Below are the code and all the weights of a small trained network. Each question names an input and a class and asks about switching units off, where a switched-off unit gives its printed mean instead of its output.

import numpy as np


def w(rows, s, z=0):
    codes = np.array(rows[::2]) - 128.0
    scale = np.full(codes.shape[1], s)
    scale[-1] = z or s
    return codes * scale


def f(y):
    return np.maximum(y, 0)


def log_softmax(a):
    a = a - a.max(-1, keepdims=True)
    return a - np.log(np.exp(a).sum(-1, keepdims=True))


def net(x, mask):
    res = np.array(x, float).reshape(1, 6) / 4 @ E
    y = f(res @ A[0][:, :-1].T + A[0][:, -1])
    res = res + np.where(mask, y, B[0][:, -1]) @ B[0][:, :-1]
    return log_softmax(res[-1] @ U[:, :-1].T + U[:, -1])


A, B = {}, {}
E = w([
[127,131,129,129,129,108,126,135,127,15],'x0',
[128,128,128,128,128,128,128,128,128,128],'x1',
[131,126,131,154,125,130,138,141,201,128],'x2',
[128,128,127,128,129,128,128,128,128,128],'x3',
[128,128,128,128,128,128,128,128,128,128],'x4',
[252,125,126,140,126,132,126,126,120,128],'x5',
],0.016)
A[0] = w([
[201,128,125,147,131,119,127,127,120,45,28],'n0',
[202,125,133,143,125,135,129,129,119,197,141],'n1',
[156,128,128,133,128,130,127,130,126,153,139],'n2',
[97,129,125,124,130,136,127,129,131,159,193],'n3',
[132,128,129,174,127,130,129,144,252,128,137],'n4',
[66,129,137,124,124,119,127,138,131,50,139],'n5',
[86,128,129,125,128,127,128,128,131,175,213],'n6',
[107,129,126,123,127,134,126,126,131,148,176],'n7',
[82,127,134,131,131,128,129,128,129,176,214],'n8',
[105,126,128,125,125,124,131,129,129,100,137],'n9',
[124,129,132,107,129,128,132,128,36,128,255],'n10',
[142,127,128,134,126,128,125,132,126,142,141],'n11',
],0.022,0.0052)
B[0] = w([
[147,129,176,73,120,134,132,188,107,179,239],'n0',
[140,118,102,196,136,207,120,80,128,96,251],'n1',
[133,126,122,150,131,160,127,107,127,117,174],'n2',
[141,129,143,107,123,128,130,152,121,144,194],'n3',
[111,126,166,166,131,132,254,135,176,113,244],'n4',
[68,139,94,143,132,42,116,97,153,98,244],'n5',
[152,128,149,97,122,134,133,166,114,151,219],'n6',
[136,129,137,115,125,129,128,145,123,140,172],'n7',
[152,129,150,94,123,132,134,166,117,155,223],'n8',
[105,132,118,131,129,97,124,116,136,116,171],'n9',
[145,130,90,85,126,120,32,110,79,140,218],'n10',
[131,126,127,134,129,149,129,112,127,122,153],'n11',
],0.028,0.018)
U = w([
[197,134,154,27,82,127,30,207,57,224,250],'0',
[163,122,232,90,90,141,201,245,156,203,81],'1',
[160,106,1,176,158,178,15,10,87,86,147],'2',
[129,94,100,229,174,187,173,43,179,48,59],'3',
[67,150,5,118,151,62,16,19,108,62,145],'4',
[37,141,92,200,157,69,169,69,195,39,56],'5',
],0.0048,0.0016)

Each question gives the input, the list of numbers given to net, and the class t.
The units are the neurons (one row each of A and B). Each row of codes is followed by its name. A weight is (code - 128) times the scale printed after its matrix; where a second scale follows, it is the last column's (A, B and U).
mask holds one flag per neuron, in row order. A switched-off neuron (its flag False) gives its mean, the last column of its row in B, instead of its output. The means were averaged over made-up inputs and are rounded, as every weight is.
A unit's drop is (log p(t) with every unit on - log p(t) with that unit switched off) / (log p(t) with every unit on - log p(t) with every unit switched off).
The circuit of an input: a set's keep is (log p(t) with only the set's units on - log p(t) with every unit switched off) / (log p(t) with every unit on - log p(t) with every unit switched off). Starting from all 12 units, units are removed one at a time, each time the one whose removal leaves the highest keep (on an exact tie, the one counted first), for as long as the keep stays at least 0.8.
circuit, biggest first: the units of the circuit, biggest drop first
unit that matters most: the unit with the biggest drop
k most important neurons: the k neurons with the biggest drops, biggest first
drop of u: that unit's drop, to one decimal
input [3,1,7,6,-5,-6], class 5: circuit, biggest first : (n5)
input [7,1,-3,-7,1,1], class 0: 2 most important neurons : (n0; n1)
input [5,5,-1,1,-7,-1], class 4: circuit, biggest first : (n4; n5)
input [1,-4,-6,-3,3,1], class 0: 2 most important neurons : (n1; n5)
input [3,-5,-1,6,-3,6], class 0: 2 most important neurons : (n0; n4)
input [-8,5,5,-5,-8,1], class 3: 2 most important neurons : (n1; n0)
input [-2,0,1,5,5,1], class 3: 2 most important neurons : (n0; n10)
input [4,8,2,4,6,-7], class 5: 2 most important neurons : (n10; n5)
input [7,1,-5,3,7,0], class 4: 3 most important neurons : (n5; n8; n6)
input [0,1,-1,-6,-4,7], class 2: 4 most important neurons : (n1; n4; n8; n6)
input [1,1,-5,-4,8,-6], class 4: 2 most important neurons : (n5; n0)
input [-3,-6,1,0,-4,8], class 3: 2 most important neurons : (n10; n1)
input [-5,-7,-1,2,2,3], class 2: drop of n4 : 0.4
input [4,-2,-2,-5,3,-7], class 4: unit that matters most : n4
input [-3,6,-6,4,2,8], class 2: drop of n1 : 0.3
input [-6,3,7,1,-4,3], class 3: drop of n1 : 0.1
input [-2,-1,6,-2,8,7], class 3: drop of n1 : 0.5
